Here is a tiny trained network, its code and every weight. The questions are about switching its units off for an input and a target symbol, where a switched-off unit gives its printed mean instead of its output.

import numpy as np


def w(rows, s, z=0):
    codes = np.array(rows[::2]) - 128.0
    scale = np.full(codes.shape[1], s)
    scale[-1] = z or s
    return codes * scale


def norm(h):
    return h / np.sqrt((h * h).mean(-1, keepdims=True) + 1e-5)


def f(y):
    return np.maximum(y, 0)


def softmax(a):
    e = np.exp(a - a.max(-1, keepdims=True))
    return e / e.sum(-1, keepdims=True)


def log_softmax(a):
    a = a - a.max(-1, keepdims=True)
    return a - np.log(np.exp(a).sum(-1, keepdims=True))


def net(x, mask):
    ids = ['αγημτφω'.index(c) for c in x.split()]
    T = len(ids)
    res = E[ids] + P[:T]
    r = norm(res)
    for j in range(3):
        rows = slice(2 * j, 2 * j + 2)
        q, k, v = (r @ M[0][rows].T for M in (Q, K, V))
        z = softmax(np.where(np.tri(T) > 0, q @ k.T / 2**0.5, -1e9)) @ v
        o = O[0][rows]
        res = res + np.where(mask[j], z, o[:, -1]) @ o[:, :-1]
    y = f(norm(res) @ A[0][:, :-1].T + A[0][:, -1])
    res = res + np.where(mask[3:27], y, B[0][:, -1]) @ B[0][:, :-1]
    return log_softmax(norm(res)[-1] @ U[:, :-1].T + U[:, -1])


Q, K, V, O, A, B = {}, {}, {}, {}, {}, {}
E = w([
[86,89,73],'α',
[97,133,78],'γ',
[66,133,87],'η',
[185,221,92],'μ',
[116,143,108],'τ',
[106,115,79],'φ',
[196,255,108],'ω',
],0.0075)
P = w([
[156,128,157],'0',
[131,196,8],'1',
[106,68,217],'2',
[91,90,121],'3',
[122,147,23],'4',
[130,89,238],'5',
[113,183,141],'6',
[124,132,19],'7',
[109,79,218],'8',
[85,102,130],'9',
[76,141,8],'10',
[132,79,234],'11',
[107,229,149],'12',
],0.015)
Q[0] = w([
[141,83,156],'H0',
[40,172,134],'H0',
[190,190,123],'H1',
[152,250,129],'H1',
[33,31,159],'H2',
[140,107,227],'H2',
],0.016)
K[0] = w([
[95,173,135],'H0',
[206,118,137],'H0',
[89,150,85],'H1',
[111,148,3],'H1',
[228,97,118],'H2',
[166,172,59],'H2',
],0.02)
V[0] = w([
[175,77,44],'H0',
[48,28,175],'H0',
[4,185,77],'H1',
[115,201,115],'H1',
[143,84,67],'H2',
[190,169,89],'H2',
],0.013)
O[0] = w([
[157,152,75,240],'H0',
[4,102,113,6],'H0',
[189,188,155,123],'H1',
[147,179,120,68],'H1',
[180,191,130,92],'H2',
[196,103,105,55],'H2',
],0.014,0.0016)
A[0] = w([
[125,151,70,161],'N0',
[146,83,175,111],'N1',
[121,192,137,156],'N2',
[157,114,122,133],'N3',
[123,179,103,125],'N4',
[153,72,116,82],'N5',
[94,143,121,88],'N6',
[112,113,137,115],'N7',
[119,178,205,94],'N8',
[124,107,108,124],'N9',
[128,33,167,86],'N10',
[104,138,79,193],'N11',
[143,84,173,71],'N12',
[109,177,7,120],'N13',
[96,182,230,214],'N14',
[167,157,178,4],'N15',
[179,128,212,84],'N16',
[75,166,123,173],'N17',
[119,100,98,71],'N18',
[203,88,138,189],'N19',
[112,148,170,112],'N20',
[117,109,51,147],'N21',
[130,184,143,95],'N22',
[117,77,85,118],'N23',
],0.02,0.0036)
B[0] = w([
[121,190,127,187],'N0',
[89,154,97,191],'N1',
[172,125,157,204],'N2',
[109,115,160,159],'N3',
[137,171,179,191],'N4',
[183,123,159,197],'N5',
[90,133,128,162],'N6',
[120,139,113,154],'N7',
[119,96,90,176],'N8',
[107,130,119,166],'N9',
[214,145,75,254],'N10',
[154,125,180,197],'N11',
[132,139,93,182],'N12',
[113,252,212,242],'N13',
[98,75,32,197],'N14',
[157,103,153,164],'N15',
[146,53,179,184],'N16',
[82,124,112,206],'N17',
[92,112,113,170],'N18',
[57,85,185,225],'N19',
[114,116,91,147],'N20',
[171,119,191,203],'N21',
[155,124,158,186],'N22',
[76,142,105,219],'N23',
],0.037,0.0089)
U = w([
[202,224,165,74],'α',
[39,217,100,251],'γ',
[7,115,5,86],'η',
[112,95,122,69],'μ',
[110,105,94,115],'τ',
[134,124,65,145],'φ',
[138,79,149,94],'ω',
],0.012,0.0034)

Each question gives the input, a string of symbols that net reads in full, and the target symbol t.
The units are the heads (2 rows each of Q, K, V and O) and the neurons (one row each of A and B). Each row of codes is followed by its name. A weight is (code - 128) times the scale printed after its matrix; where a second scale follows, it is the last column's (O, A, B and U).
mask holds one flag per unit, heads first, then neurons. A switched-off unit (its flag False) gives its mean, the last column of its rows in O or B, instead of its output. The means were averaged over made-up inputs and are rounded, as every weight is.
A unit's drop is (log p(t) with every unit on - log p(t) with that unit switched off) / (log p(t) with every unit on - log p(t) with every unit switched off).
The circuit of an input: a set's keep is (log p(t) with only the set's units on - log p(t) with every unit switched off) / (log p(t) with every unit on - log p(t) with every unit switched off). Starting from the 12 units with the biggest drops (on a tie, the unit counted first), units are removed one at a time, each time the one whose removal leaves the highest keep (on an exact tie, the one counted first), for as long as the keep stays at least 0.8.
units of the circuit, in order: the units of the circuit, biggest drop first
k most important neurons: the k neurons with the biggest drops, biggest first
which heads matter: for each layer, one digit per head in row order, 1 if its drop is at least 0.15 and else 0, layers parted by /
drop when u is switched off: that unit's drop, to one decimal
input γ φ ω α, target ω: units of the circuit, in order : H0, N13
input η η φ α η ω γ α γ φ φ γ, target φ: which heads matter : 110
input η ω η, target ω: units of the circuit, in order : H2, N16
input γ φ γ α ω η ω τ μ, target ω: which heads matter : 001
input η ω α φ η μ α α α τ, target η: which heads matter : 000
input η α φ η γ φ α τ η γ, target η: which heads matter : 000
input η α α η α ω γ, target η: units of the circuit, in order : N14, H0
input α ω α, target ω: which heads matter : 101
input η α ω, target ω: units of the circuit, in order : N16
input η α η, target η: which heads matter : 100
input τ η η α, target φ: 2 most important neurons : N13, N10
input η η φ φ γ φ τ η α α μ η μ, target η: which heads matter : 100
input η φ τ η ω φ η α φ μ, target η: which heads matter : 000
input μ ω φ, target ω: which heads matter : 100
input γ φ μ μ, target ω: which heads matter : 100
input η α τ φ, target η: which heads matter : 000
input ω α α φ τ α, target φ: 3 most important neurons : N10, N13, N5
input α α μ φ φ γ, target φ: 2 most important neurons : N10, N13
input η φ φ μ α τ τ α ω η, target η: most important neuron : N13
input γ α ω τ, target ω: which heads matter : 101
input α ω φ γ τ α γ α φ η φ φ, target φ: 2 most important neurons : N10, N13
input α ω η α α α η η τ, target φ: which heads matter : 010
input ω φ ω τ ω η ω τ μ α ω φ, target ω: which heads matter : 101
input φ ω μ τ α φ, target φ: 3 most important neurons : N10, N13, N5
input α ω φ τ φ η ω ω τ, target ω: most important neuron : N19
input γ φ α φ ω ω η α ω ω φ γ, target ω: 2 most important neurons : N19, N16
input ω α φ ω μ η, target ω: most important neuron : N19
input η α φ ω, target η: drop when H0 is switched off : 0.2
